Here is a tiny trained network, its code and every weight. The questions are about switching its units off for an input and a class, where a switched-off unit gives its printed mean instead of its output.

import numpy as np


def w(rows, s, z=0):
    codes = np.array(rows[::2]) - 128.0
    scale = np.full(codes.shape[1], s)
    scale[-1] = z or s
    return codes * scale


def f(y):
    return np.maximum(y, 0)


def log_softmax(a):
    a = a - a.max(-1, keepdims=True)
    return a - np.log(np.exp(a).sum(-1, keepdims=True))


def net(x, mask):
    res = np.array(x, float).reshape(1, 5) / 4 @ E
    y = f(res @ A[0][:, :-1].T + A[0][:, -1])
    res = res + np.where(mask, y, B[0][:, -1]) @ B[0][:, :-1]
    return log_softmax(res[-1] @ U[:, :-1].T + U[:, -1])


A, B = {}, {}
E = w([
[74,177,180,44,195],'x0',
[96,148,40,125,128],'x1',
[98,117,144,50,19],'x2',
[155,10,71,71,191],'x3',
[228,170,123,160,131],'x4',
],0.011)
A[0] = w([
[217,65,64,165,92,195],'neuron 0',
[66,35,93,89,169,109],'neuron 1',
[151,182,104,99,181,24],'neuron 2',
[204,201,108,147,158,104],'neuron 3',
[252,78,114,181,135,206],'neuron 4',
[213,151,142,185,176,133],'neuron 5',
[151,102,67,165,34,161],'neuron 6',
[210,162,92,155,195,151],'neuron 7',
[116,131,182,62,66,88],'neuron 8',
[168,84,141,183,186,170],'neuron 9',
[130,116,96,77,226,154],'neuron 10',
[203,127,120,150,179,87],'neuron 11',
[212,162,106,119,202,194],'neuron 12',
[25,63,92,54,151,120],'neuron 13',
[109,132,239,66,55,132],'neuron 14',
[164,59,89,112,72,99],'neuron 15',
[157,89,91,124,88,78],'neuron 16',
[132,196,109,93,200,2],'neuron 17',
[121,165,126,229,123,158],'neuron 18',
[236,109,138,184,142,48],'neuron 19',
[89,202,149,213,101,120],'neuron 20',
[160,217,115,110,154,149],'neuron 21',
[121,180,186,110,71,152],'neuron 22',
[155,86,85,131,80,80],'neuron 23',
[133,180,121,162,98,92],'neuron 24',
],0.011,0.0043)
B[0] = w([
[222,86,104,125,95,240],'neuron 0',
[129,133,105,88,217,235],'neuron 1',
[81,70,106,107,86,159],'neuron 2',
[111,89,152,166,76,191],'neuron 3',
[208,118,152,126,140,246],'neuron 4',
[160,75,222,203,101,210],'neuron 5',
[168,145,26,117,68,208],'neuron 6',
[141,42,168,121,80,218],'neuron 7',
[95,168,166,23,72,190],'neuron 8',
[144,57,167,192,196,212],'neuron 9',
[78,64,160,77,177,228],'neuron 10',
[144,70,177,131,134,192],'neuron 11',
[91,27,185,99,100,217],'neuron 12',
[103,185,98,75,248,244],'neuron 13',
[116,200,186,53,110,220],'neuron 14',
[196,127,75,62,89,191],'neuron 15',
[172,114,101,85,90,167],'neuron 16',
[65,79,79,104,95,171],'neuron 17',
[129,151,117,227,95,201],'neuron 18',
[255,112,216,214,179,202],'neuron 19',
[82,192,88,230,79,209],'neuron 20',
[54,96,129,151,50,180],'neuron 21',
[109,187,183,115,88,195],'neuron 22',
[183,119,73,83,79,173],'neuron 23',
[100,146,112,194,105,168],'neuron 24',
],0.0085,0.013)
U = w([
[99,132,99,65,255,137],'0',
[80,224,120,233,71,187],'1',
[38,45,147,115,92,99],'2',
[108,164,14,138,101,55],'3',
[91,223,219,59,92,191],'4',
[87,138,140,193,251,241],'5',
[215,116,32,95,70,161],'6',
[211,84,217,191,132,4],'7',
],0.0093,0.0026)

Each question gives the input, the list of numbers given to net, and the class t.
The units are the neurons (one row each of A and B). Each row of codes is followed by its name. A weight is (code - 128) times the scale printed after its matrix; where a second scale follows, it is the last column's (A, B and U).
mask holds one flag per neuron, in row order. A switched-off neuron (its flag False) gives its mean, the last column of its row in B, instead of its output. The means were averaged over made-up inputs and are rounded, as every weight is.
A unit's drop is (log p(t) with every unit on - log p(t) with that unit switched off) / (log p(t) with every unit on - log p(t) with every unit switched off).
The circuit of an input: a set's keep is (log p(t) with only the set's units on - log p(t) with every unit switched off) / (log p(t) with every unit on - log p(t) with every unit switched off). Starting from the 12 units with the biggest drops (on a tie, the unit counted first), units are removed one at a time, each time the one whose removal leaves the highest keep (on an exact tie, the one counted first), for as long as the keep stays at least 0.8.
units of the circuit, in order: the units of the circuit, biggest drop first
top k neurons: the k neurons with the biggest drops, biggest first
drop of u: that unit's drop, to one decimal
input [1,5,0,-1,-1], class 0: units of the circuit, in order -> (neuron 5; neuron 0; neuron 7)
input [5,5,-4,-6,4], class 1: units of the circuit, in order -> (neuron 20)
input [2,2,1,3,3], class 2: units of the circuit, in order -> (neuron 19; neuron 6)
input [2,8,-8,3,3], class 2: units of the circuit, in order -> (neuron 17; neuron 12)
input [-4,0,-5,6,-5], class 0: top 2 neurons -> (neuron 1; neuron 13)
input [1,-8,-2,-8,-6], class 4: top 2 neurons -> (neuron 14; neuron 8)
input [-1,5,0,-2,-3], class 3: top 2 neurons -> (neuron 5; neuron 19)
input [4,-7,6,6,0], class 4: top 3 neurons -> (neuron 14; neuron 8; neuron 9)
input [-5,8,7,-6,-6], class 3: top 2 neurons -> (neuron 6; neuron 5)
input [-5,0,3,7,-7], class 6: top 2 neurons -> (neuron 15; neuron 23)
input [-5,-8,1,-6,-6], class 1: drop of neuron 20 -> 0.4
input [-6,-3,3,-7,1], class 1: drop of neuron 10 -> 0.0
input [0,7,-5,-6,4], class 1: drop of neuron 20 -> 0.1
input [-5,1,-1,-2,-4], class 6: top neuron -> (neuron 6)
input [-6,-2,7,-6,-3], class 4: top 3 neurons -> (neuron 14; neuron 8; neuron 22)
